Below are the code and all the weights of a small trained network. Each question names an input and a target symbol and asks about switching units off, where a switched-off unit gives its printed mean instead of its output.

import numpy as np


def w(rows, s, z=0):
    codes = np.array(rows[::2]) - 128.0
    scale = np.full(codes.shape[1], s)
    scale[-1] = z or s
    return codes * scale


def f(y):
    return np.maximum(y, 0)


def softmax(a):
    e = np.exp(a - a.max(-1, keepdims=True))
    return e / e.sum(-1, keepdims=True)


def log_softmax(a):
    a = a - a.max(-1, keepdims=True)
    return a - np.log(np.exp(a).sum(-1, keepdims=True))


def net(x, mask):
    ids = ['ΓΠΨαεζηθμτφ'.index(c) for c in x.split()]
    T = len(ids)
    res = E[ids] + P[:T]
    u = 0
    for l in range(3):
        q, k, v = (res @ M[l].T for M in (Q, K, V))
        z = softmax(np.where(np.tri(T) > 0, q @ k.T / 4**0.5, -1e9)) @ v
        res = res + np.where(mask[u], z, O[l][:, -1]) @ O[l][:, :-1]
        u += 1
        y = f(res @ A[l][:, :-1].T + A[l][:, -1])
        res = res + np.where(mask[u : u + 8], y, B[l][:, -1]) @ B[l][:, :-1]
        u += 8
    return log_softmax(res[-1] @ U[:, :-1].T + U[:, -1])


Q, K, V, O, A, B = {}, {}, {}, {}, {}, {}
E = w([
[149,192,70],'Γ',
[125,98,140],'Π',
[186,228,170],'Ψ',
[158,157,102],'α',
[170,149,65],'ε',
[135,53,173],'ζ',
[153,115,82],'η',
[113,40,2],'θ',
[125,143,95],'μ',
[151,107,173],'τ',
[79,176,114],'φ',
],0.016)
P = w([
[80,143,1],'0',
[70,184,137],'1',
[80,177,131],'2',
[105,159,127],'3',
[110,155,129],'4',
[127,149,120],'5',
[138,141,125],'6',
[141,139,131],'7',
[156,130,124],'8',
[169,124,129],'9',
[181,111,131],'10',
],0.0078)
Q[0] = w([
[159,27,192],'L0H0',
[79,91,103],'L0H0',
[2,90,118],'L0H0',
[90,95,175],'L0H0',
],0.0075)
K[0] = w([
[255,66,164],'L0H0',
[158,72,98],'L0H0',
[106,61,121],'L0H0',
[167,145,128],'L0H0',
],0.0055)
V[0] = w([
[6,188,210],'L0H0',
[2,172,119],'L0H0',
[182,160,198],'L0H0',
[230,186,37],'L0H0',
],0.0057)
O[0] = w([
[184,117,195,115],'L0H0',
[254,103,161,235],'L0H0',
[114,152,155,24],'L0H0',
[124,167,90,247],'L0H0',
],0.0085,0.0012)
A[0] = w([
[135,161,217,65],'L0N0',
[194,110,209,254],'L0N1',
[95,71,83,72],'L0N2',
[61,170,91,176],'L0N3',
[109,78,253,99],'L0N4',
[183,230,179,70],'L0N5',
[168,140,154,49],'L0N6',
[149,158,211,62],'L0N7',
],0.0082,0.0036)
B[0] = w([
[240,51,99,153],'L0N0',
[161,145,62,253],'L0N1',
[84,78,173,152],'L0N2',
[159,95,87,187],'L0N3',
[183,220,59,198],'L0N4',
[2,112,109,202],'L0N5',
[89,77,44,138],'L0N6',
[218,19,89,153],'L0N7',
],0.0077,0.0047)
Q[1] = w([
[252,124,76],'L1H0',
[224,90,112],'L1H0',
[25,133,240],'L1H0',
[90,105,98],'L1H0',
],0.012)
K[1] = w([
[66,8,142],'L1H0',
[37,84,116],'L1H0',
[181,196,179],'L1H0',
[199,85,116],'L1H0',
],0.017)
V[1] = w([
[232,212,174],'L1H0',
[31,42,196],'L1H0',
[248,190,95],'L1H0',
[116,253,146],'L1H0',
],0.0068)
O[1] = w([
[214,230,125,1],'L1H0',
[42,166,190,109],'L1H0',
[236,114,77,113],'L1H0',
[147,255,32,31],'L1H0',
],0.0068,0.0072)
A[1] = w([
[106,131,43,83],'L1N0',
[120,115,71,107],'L1N1',
[130,88,182,88],'L1N2',
[118,215,130,254],'L1N3',
[113,254,147,84],'L1N4',
[45,179,94,130],'L1N5',
[184,244,114,127],'L1N6',
[221,77,194,94],'L1N7',
],0.0072,0.0062)
B[1] = w([
[111,120,133,201],'L1N0',
[80,86,105,204],'L1N1',
[163,131,166,242],'L1N2',
[194,25,142,249],'L1N3',
[80,1,143,134],'L1N4',
[115,82,196,164],'L1N5',
[131,84,182,253],'L1N6',
[54,149,177,187],'L1N7',
],0.0091,0.0032)
Q[2] = w([
[88,95,111],'L2H0',
[97,172,107],'L2H0',
[109,188,123],'L2H0',
[97,251,141],'L2H0',
],0.013)
K[2] = w([
[88,96,155],'L2H0',
[150,169,147],'L2H0',
[146,214,177],'L2H0',
[184,250,167],'L2H0',
],0.015)
V[2] = w([
[49,130,139],'L2H0',
[173,158,255],'L2H0',
[191,88,47],'L2H0',
[150,57,216],'L2H0',
],0.0099)
O[2] = w([
[133,65,166,171],'L2H0',
[171,177,185,2],'L2H0',
[122,135,35,187],'L2H0',
[246,84,145,209],'L2H0',
],0.012,0.018)
A[2] = w([
[105,71,80,181],'L2N0',
[52,136,137,6],'L2N1',
[106,41,163,162],'L2N2',
[60,88,38,128],'L2N3',
[146,255,53,172],'L2N4',
[236,121,179,139],'L2N5',
[66,237,69,2],'L2N6',
[225,190,148,73],'L2N7',
],0.0079,0.0065)
B[2] = w([
[115,170,122,240],'L2N0',
[186,23,72,134],'L2N1',
[136,201,107,240],'L2N2',
[145,170,181,255],'L2N3',
[136,146,255,175],'L2N4',
[90,142,102,196],'L2N5',
[116,53,238,160],'L2N6',
[77,107,155,141],'L2N7',
],0.0094,0.027)
U = w([
[109,179,190,19],'Γ',
[112,120,125,185],'Π',
[179,84,72,122],'Ψ',
[93,177,157,162],'α',
[11,69,155,41],'ε',
[173,59,220,21],'ζ',
[67,167,76,209],'η',
[68,2,125,160],'θ',
[88,143,134,251],'μ',
[130,156,122,180],'τ',
[209,245,134,171],'φ',
],0.0066,0.0031)

Each question gives the input, a string of symbols that net reads in full, and the target symbol t.
The units are the heads (4 rows each of Q, K, V and O) and the neurons (one row each of A and B). Each row of codes is followed by its name. A weight is (code - 128) times the scale printed after its matrix; where a second scale follows, it is the last column's (O, A, B and U).
mask holds one flag per unit, layer by layer, with each layer's heads first. A switched-off unit (its flag False) gives its mean, the last column of its rows in O or B, instead of its output. The means were averaged over made-up inputs and are rounded, as every weight is.
A unit's drop is (log p(t) with every unit on - log p(t) with that unit switched off) / (log p(t) with every unit on - log p(t) with every unit switched off).
The circuit of an input: a set's keep is (log p(t) with only the set's units on - log p(t) with every unit switched off) / (log p(t) with every unit on - log p(t) with every unit switched off). Starting from the 12 units with the biggest drops (on a tie, the unit counted first), units are removed one at a time, each time the one whose removal leaves the highest keep (on an exact tie, the one counted first), for as long as the keep stays at least 0.8.
circuit, biggest first: the units of the circuit, biggest drop first
unit that matters most: the unit with the biggest drop
k most important neurons: the k neurons with the biggest drops, biggest first
top k neurons in layer l: the k neurons of layer l with the biggest drops, biggest first
input ζ μ φ Π Ψ ζ ε α, target ζ: circuit, biggest first -> L2H0, L1H0, L0N4
input η ζ θ θ φ ζ Ψ θ Ψ μ α, target θ: unit that matters most -> L1H0
input η Π ζ ζ, target η: circuit, biggest first -> L2H0, L0H0, L1H0
input ζ Γ ζ, target ζ: 3 most important neurons -> L0N2, L2N0, L0N4
input ζ Ψ θ ζ η, target θ: circuit, biggest first -> L1H0, L2H0
input ε η ζ η Γ ζ ε, target ε: 3 most important neurons -> L2N6, L2N2, L0N3
input ζ ζ Π ζ τ ζ Γ φ, target ζ: circuit, biggest first -> L2H0, L1H0, L0H0, L1N3
input Ψ η ζ τ, target Ψ: 2 most important neurons -> L0N5, L1N4
input ζ ζ φ τ, target ζ: circuit, biggest first -> L2H0, L1H0, L0H0
input Γ η φ ε ε η Ψ φ Ψ ζ ζ, target Γ: 4 most important neurons -> L2N4, L2N3, L2N6, L0N5
input Γ Π ζ φ ζ ζ ζ ε φ ε Γ, target Γ: 4 most important neurons -> L2N4, L2N3, L2N6, L0N5
input Ψ μ Γ ζ ζ Γ, target Ψ: 3 most important neurons -> L0N5, L1N4, L1N3
input φ φ ε, target φ: circuit, biggest first -> L0H0, L1H0
input ε Ψ τ Γ Π ζ φ Π ζ ζ, target ε: top 2 neurons in layer 0 -> L0N3, L0N5
input θ φ ζ ζ ζ μ, target θ: 4 most important neurons -> L0N2, L0N4, L0N1, L2N4
input φ φ Ψ ζ ε η Γ, target φ: circuit, biggest first -> L2H0
input η φ Ψ η τ η ε, target η: circuit, biggest first -> L2H0, L1H0
input η Γ φ η ζ Γ, target η: top 2 neurons in layer 0 -> L0N2, L0N4
input φ Ψ η, target φ: circuit, biggest first -> L0H0, L1H0
input ζ ε Ψ η Ψ φ η, target ζ: 4 most important neurons -> L0N2, L0N4, L0N1, L2N0
input ζ Ψ τ φ ζ Γ η, target ζ: 2 most important neurons -> L0N2, L0N4
input Γ φ Γ α η α τ, target Γ: most important neuron -> L2N4
input φ Γ μ η ζ Π ζ α φ ζ ζ, target φ: circuit, biggest first -> L1H0, L2H0
input η ζ Ψ, target η: top 4 neurons in layer 0 -> L0N2, L0N4, L0N1, L0N5
input ζ ζ ζ Ψ, target ζ: 4 most important neurons -> L0N2, L0N4, L2N0, L0N1
input θ φ ζ Ψ ζ Ψ ε, target θ: 4 most important neurons -> L0N2, L0N4, L0N1, L2N4
input ζ φ Ψ Γ, target ζ: top 3 neurons in layer 0 -> L0N2, L0N4, L0N1
input Γ α ζ ζ Ψ μ, target Γ: 2 most important neurons -> L2N4, L2N3
input ζ τ Γ ζ Ψ Γ α ζ Γ, target ζ: top neuron in layer 1 -> L1N5
